Here is a tiny trained network, its code and every weight. The questions are about switching its units off for an input and a target symbol, where a switched-off unit gives its printed mean instead of its output.

import numpy as np


def w(rows, s, z=0):
    codes = np.array(rows[::2]) - 128.0
    scale = np.full(codes.shape[1], s)
    scale[-1] = z or s
    return codes * scale


def norm(h):
    return h / np.sqrt((h * h).mean(-1, keepdims=True) + 1e-5)


def f(y):
    return y / 2 * (1 + np.tanh(0.7978845608 * (y + 0.044715 * y**3)))


def softmax(a):
    e = np.exp(a - a.max(-1, keepdims=True))
    return e / e.sum(-1, keepdims=True)


def log_softmax(a):
    a = a - a.max(-1, keepdims=True)
    return a - np.log(np.exp(a).sum(-1, keepdims=True))


def net(x, mask):
    ids = ['βγεζθλμξστφ'.index(c) for c in x.split()]
    T = len(ids)
    res = E[ids] + P[:T]
    u = 0
    for l in range(2):
        r = norm(res)
        for j in range(3):
            rows = slice(2 * j, 2 * j + 2)
            q, k, v = (r @ M[l][rows].T for M in (Q, K, V))
            z = softmax(np.where(np.tri(T) > 0, q @ k.T / 2**0.5, -1e9)) @ v
            o = O[l][rows]
            res = res + np.where(mask[u + j], z, o[:, -1]) @ o[:, :-1]
        u += 3
        y = f(norm(res) @ A[l][:, :-1].T + A[l][:, -1])
        res = res + np.where(mask[u : u + 4], y, B[l][:, -1]) @ B[l][:, :-1]
        u += 4
    return log_softmax(norm(res)[-1] @ U[:, :-1].T + U[:, -1])


Q, K, V, O, A, B = {}, {}, {}, {}, {}, {}
E = w([
[173,208,92],'β',
[205,84,44],'γ',
[98,61,192],'ε',
[113,99,132],'ζ',
[112,99,124],'θ',
[135,8,136],'λ',
[118,81,122],'μ',
[116,97,112],'ξ',
[116,71,123],'σ',
[129,59,128],'τ',
[136,174,136],'φ',
],0.014)
P = w([
[113,138,126],'0',
[155,135,253],'1',
[95,115,125],'2',
[195,110,178],'3',
[75,114,111],'4',
[211,120,166],'5',
[46,133,108],'6',
[210,167,171],'7',
],0.017)
Q[0] = w([
[131,185,187],'0.h1',
[137,231,254],'0.h1',
[199,133,173],'0.h2',
[209,98,11],'0.h2',
[219,60,185],'0.h3',
[199,100,183],'0.h3',
],0.007)
K[0] = w([
[115,108,148],'0.h1',
[91,160,93],'0.h1',
[186,123,152],'0.h2',
[2,235,205],'0.h2',
[153,199,7],'0.h3',
[139,114,3],'0.h3',
],0.0076)
V[0] = w([
[186,134,138],'0.h1',
[85,107,254],'0.h1',
[218,139,82],'0.h2',
[97,101,251],'0.h2',
[123,181,164],'0.h3',
[208,100,158],'0.h3',
],0.0097)
O[0] = w([
[26,109,143,108],'0.h1',
[242,62,202,251],'0.h1',
[200,87,127,63],'0.h2',
[176,111,64,254],'0.h2',
[255,32,6,127],'0.h3',
[240,135,251,122],'0.h3',
],0.0066,0.0074)
A[0] = w([
[197,246,168,170],'0.n1',
[90,131,130,156],'0.n2',
[108,185,203,3],'0.n3',
[123,86,180,79],'0.n4',
],0.013,0.0058)
B[0] = w([
[87,2,140,254],'0.n1',
[218,142,103,131],'0.n2',
[15,179,168,118],'0.n3',
[115,159,37,211],'0.n4',
],0.0071,0.0047)
Q[1] = w([
[127,188,66],'1.h1',
[248,148,173],'1.h1',
[154,170,160],'1.h2',
[202,186,77],'1.h2',
[72,120,67],'1.h3',
[54,106,171],'1.h3',
],0.017)
K[1] = w([
[213,117,133],'1.h1',
[82,6,121],'1.h1',
[192,125,70],'1.h2',
[126,135,84],'1.h2',
[110,227,161],'1.h3',
[133,175,114],'1.h3',
],0.022)
V[1] = w([
[106,149,203],'1.h1',
[142,150,3],'1.h1',
[100,55,180],'1.h2',
[72,135,118],'1.h2',
[40,152,162],'1.h3',
[106,92,140],'1.h3',
],0.016)
O[1] = w([
[137,8,102,83],'1.h1',
[104,226,196,151],'1.h1',
[119,220,99,254],'1.h2',
[211,197,81,84],'1.h2',
[168,83,214,67],'1.h3',
[200,191,178,167],'1.h3',
],0.011,0.0095)
A[1] = w([
[2,119,69,1],'1.n1',
[173,186,128,97],'1.n2',
[178,159,180,125],'1.n3',
[177,160,155,84],'1.n4',
],0.015,0.0064)
B[1] = w([
[8,72,166,176],'1.n1',
[144,135,171,219],'1.n2',
[87,85,170,253],'1.n3',
[95,103,154,186],'1.n4',
],0.016,0.0043)
U = w([
[140,149,109,80],'β',
[133,108,146,40],'γ',
[31,83,48,187],'ε',
[155,158,81,112],'ζ',
[142,148,112,74],'θ',
[172,113,11,232],'λ',
[127,78,161,4],'μ',
[143,106,156,58],'ξ',
[146,75,163,44],'σ',
[224,24,111,124],'τ',
[122,197,87,211],'φ',
],0.012,0.0034)

Each question gives the input, a string of symbols that net reads in full, and the target symbol t.
The units are the heads (2 rows each of Q, K, V and O) and the neurons (one row each of A and B). Each row of codes is followed by its name. A weight is (code - 128) times the scale printed after its matrix; where a second scale follows, it is the last column's (O, A, B and U).
mask holds one flag per unit, layer by layer, with each layer's heads first. A switched-off unit (its flag False) gives its mean, the last column of its rows in O or B, instead of its output. The means were averaged over made-up inputs and are rounded, as every weight is.
A unit's drop is (log p(t) with every unit on - log p(t) with that unit switched off) / (log p(t) with every unit on - log p(t) with every unit switched off).
The circuit of an input: a set's keep is (log p(t) with only the set's units on - log p(t) with every unit switched off) / (log p(t) with every unit on - log p(t) with every unit switched off). Starting from the 12 units with the biggest drops (on a tie, the unit counted first), units are removed one at a time, each time the one whose removal leaves the highest keep (on an exact tie, the one counted first), for as long as the keep stays at least 0.8.
circuit, biggest first: the units of the circuit, biggest drop first
top k neurons: the k neurons with the biggest drops, biggest first
k most important neurons of layer l: the k neurons of layer l with the biggest drops, biggest first
which heads matter: for each layer, one digit per head in row order, 1 if its drop is at least 0.15 and else 0, layers parted by /
input ε γ γ μ, target ε: which heads matter	101 / 001
input σ ε μ μ φ β, target λ: which heads matter	101 / 100
input φ ζ τ φ τ, target φ: circuit, biggest first	[1.h1; 0.h1]
input φ ε φ ξ ζ, target φ: circuit, biggest first	[0.h3; 1.h1]
input τ γ μ, target τ: which heads matter	111 / 101
input τ ε ε φ λ, target τ: which heads matter	011 / 101
input φ ζ ξ φ ε φ, target τ: top 2 neurons	[0.n4; 0.n1]
input τ ε μ, target τ: which heads matter	011 / 101
input τ τ β, target τ: circuit, biggest first	[0.h3; 1.h1]
input ε τ ε σ, target τ: which heads matter	101 / 100
input τ ξ φ γ ε τ ε ζ, target τ: which heads matter	000 / 100
input φ ξ τ τ μ φ θ, target φ: circuit, biggest first	[1.h1; 0.h3; 0.n1]
input φ ε φ ε φ ε μ, target φ: circuit, biggest first	[0.h3; 1.h1]
input τ ε ξ μ, target φ: circuit, biggest first	[0.n1; 1.h3]
input ε ξ ζ β ε ξ, target τ: circuit, biggest first	[1.h1]
input ξ β μ φ γ β ε ε, target ε: 2 most important neurons of layer 1	[1.n2; 1.n3]
input φ φ ξ φ σ, target φ: circuit, biggest first	[0.h3; 1.h1; 0.n1]
input τ ξ ε ε λ ε φ ξ, target λ: circuit, biggest first	[0.h3; 1.h1; 1.n3]
input ε ε μ τ β τ γ ε, target ε: top 2 neurons	[0.n1; 0.n4]
input τ ε ξ ζ λ τ ξ, target τ: which heads matter	011 / 101
input φ τ τ φ λ, target φ: circuit, biggest first	[1.h1; 0.h1]
input φ μ σ, target φ: circuit, biggest first	[0.h3; 1.h1]
input φ ε ξ, target φ: which heads matter	101 / 100
input φ ε λ φ ε ε ε σ, target τ: which heads matter	000 / 100
input ξ τ φ ε τ ε φ ε, target λ: top neuron	[0.n1]
